Below are the code and all the weights of a small trained network. Each question names an input and a class and asks about switching units off, where a switched-off unit gives its printed mean instead of its output.

import numpy as np


def w(rows, s, z=0):
    codes = np.array(rows[::2]) - 128.0
    scale = np.full(codes.shape[1], s)
    scale[-1] = z or s
    return codes * scale


def norm(h):
    return h / np.sqrt((h * h).mean(-1, keepdims=True) + 1e-5)


def f(y):
    return np.maximum(y, 0)


def log_softmax(a):
    a = a - a.max(-1, keepdims=True)
    return a - np.log(np.exp(a).sum(-1, keepdims=True))


def net(x, mask):
    res = np.array(x, float).reshape(1, 5) / 4 @ E
    u = 0
    for l in range(2):
        y = f(norm(res) @ A[l][:, :-1].T + A[l][:, -1])
        res = res + np.where(mask[u : u + 3], y, B[l][:, -1]) @ B[l][:, :-1]
        u += 3
    return log_softmax(norm(res)[-1] @ U[:, :-1].T + U[:, -1])


A, B = {}, {}
E = w([
[190,111,116,210,55,101],'x0',
[42,175,139,79,92,103],'x1',
[142,103,53,68,99,157],'x2',
[111,66,220,99,123,119],'x3',
[131,1,146,225,115,193],'x4',
],0.005)
A[0] = w([
[55,179,236,88,154,77,207],'L0N0',
[130,134,113,60,2,77,250],'L0N1',
[163,61,124,213,18,121,86],'L0N2',
],0.0098,0.0023)
B[0] = w([
[11,121,147,159,143,114,255],'L0N0',
[24,104,119,156,156,155,226],'L0N1',
[203,143,88,67,171,171,226],'L0N2',
],0.012,0.0075)
A[1] = w([
[115,127,9,154,96,157,251],'L1N0',
[74,150,107,81,102,148,164],'L1N1',
[80,132,121,107,93,63,74],'L1N2',
],0.013,0.0023)
B[1] = w([
[49,138,249,153,122,70,254],'L1N0',
[122,123,170,175,237,163,241],'L1N1',
[109,152,253,195,165,174,197],'L1N2',
],0.0069,0.0077)
U = w([
[158,134,90,114,75,91,5],'0',
[47,153,177,161,177,123,224],'1',
[248,116,123,106,188,183,186],'2',
[183,176,131,142,80,82,58],'3',
[152,135,67,113,52,91,1],'4',
],0.011,0.0039)

Each question gives the input, the list of numbers given to net, and the class t.
The units are the neurons (one row each of A and B). Each row of codes is followed by its name. A weight is (code - 128) times the scale printed after its matrix; where a second scale follows, it is the last column's (A, B and U).
mask holds one flag per neuron, layer by layer. A switched-off neuron (its flag False) gives its mean, the last column of its row in B, instead of its output. The means were averaged over made-up inputs and are rounded, as every weight is.
A unit's drop is (log p(t) with every unit on - log p(t) with that unit switched off) / (log p(t) with every unit on - log p(t) with every unit switched off).
The circuit of an input: a set's keep is (log p(t) with only the set's units on - log p(t) with every unit switched off) / (log p(t) with every unit on - log p(t) with every unit switched off). Starting from all 6 units, units are removed one at a time, each time the one whose removal leaves the highest keep (on an exact tie, the one counted first), for as long as the keep stays at least 0.8.
units of the circuit, in order: the units of the circuit, biggest drop first
k most important neurons: the k neurons with the biggest drops, biggest first
drop when u is switched off: that unit's drop, to one decimal
input [-2,-8,-4,-6,8], class 2: units of the circuit, in order -> (L0N0; L0N2)
input [7,-5,8,-6,1], class 2: units of the circuit, in order -> (L0N2)
input [3,-5,-6,-6,-6], class 3: units of the circuit, in order -> (L0N0; L0N1; L1N1)
input [-8,-5,8,6,6], class 2: 2 most important neurons -> (L0N0; L0N1)
input [5,-1,-7,-8,-2], class 3: 2 most important neurons -> (L0N1; L0N0)
input [3,-6,-2,-6,-3], class 3: units of the circuit, in order -> (L0N1; L0N0; L1N1; L1N0)
input [3,-5,-2,-1,-5], class 3: 4 most important neurons -> (L0N0; L0N1; L1N1; L1N2)
input [1,-3,-2,-8,7], class 2: 2 most important neurons -> (L0N2; L0N0)
input [-1,-5,-6,7,7], class 2: drop when L0N0 is switched off -> 0.1
input [8,-6,3,0,1], class 2: drop when L1N1 is switched off -> 0.0
input [7,-6,-7,3,6], class 2: drop when L0N2 is switched off -> 0.1
input [8,2,-1,0,7], class 2: drop when L0N2 is switched off -> 0.5
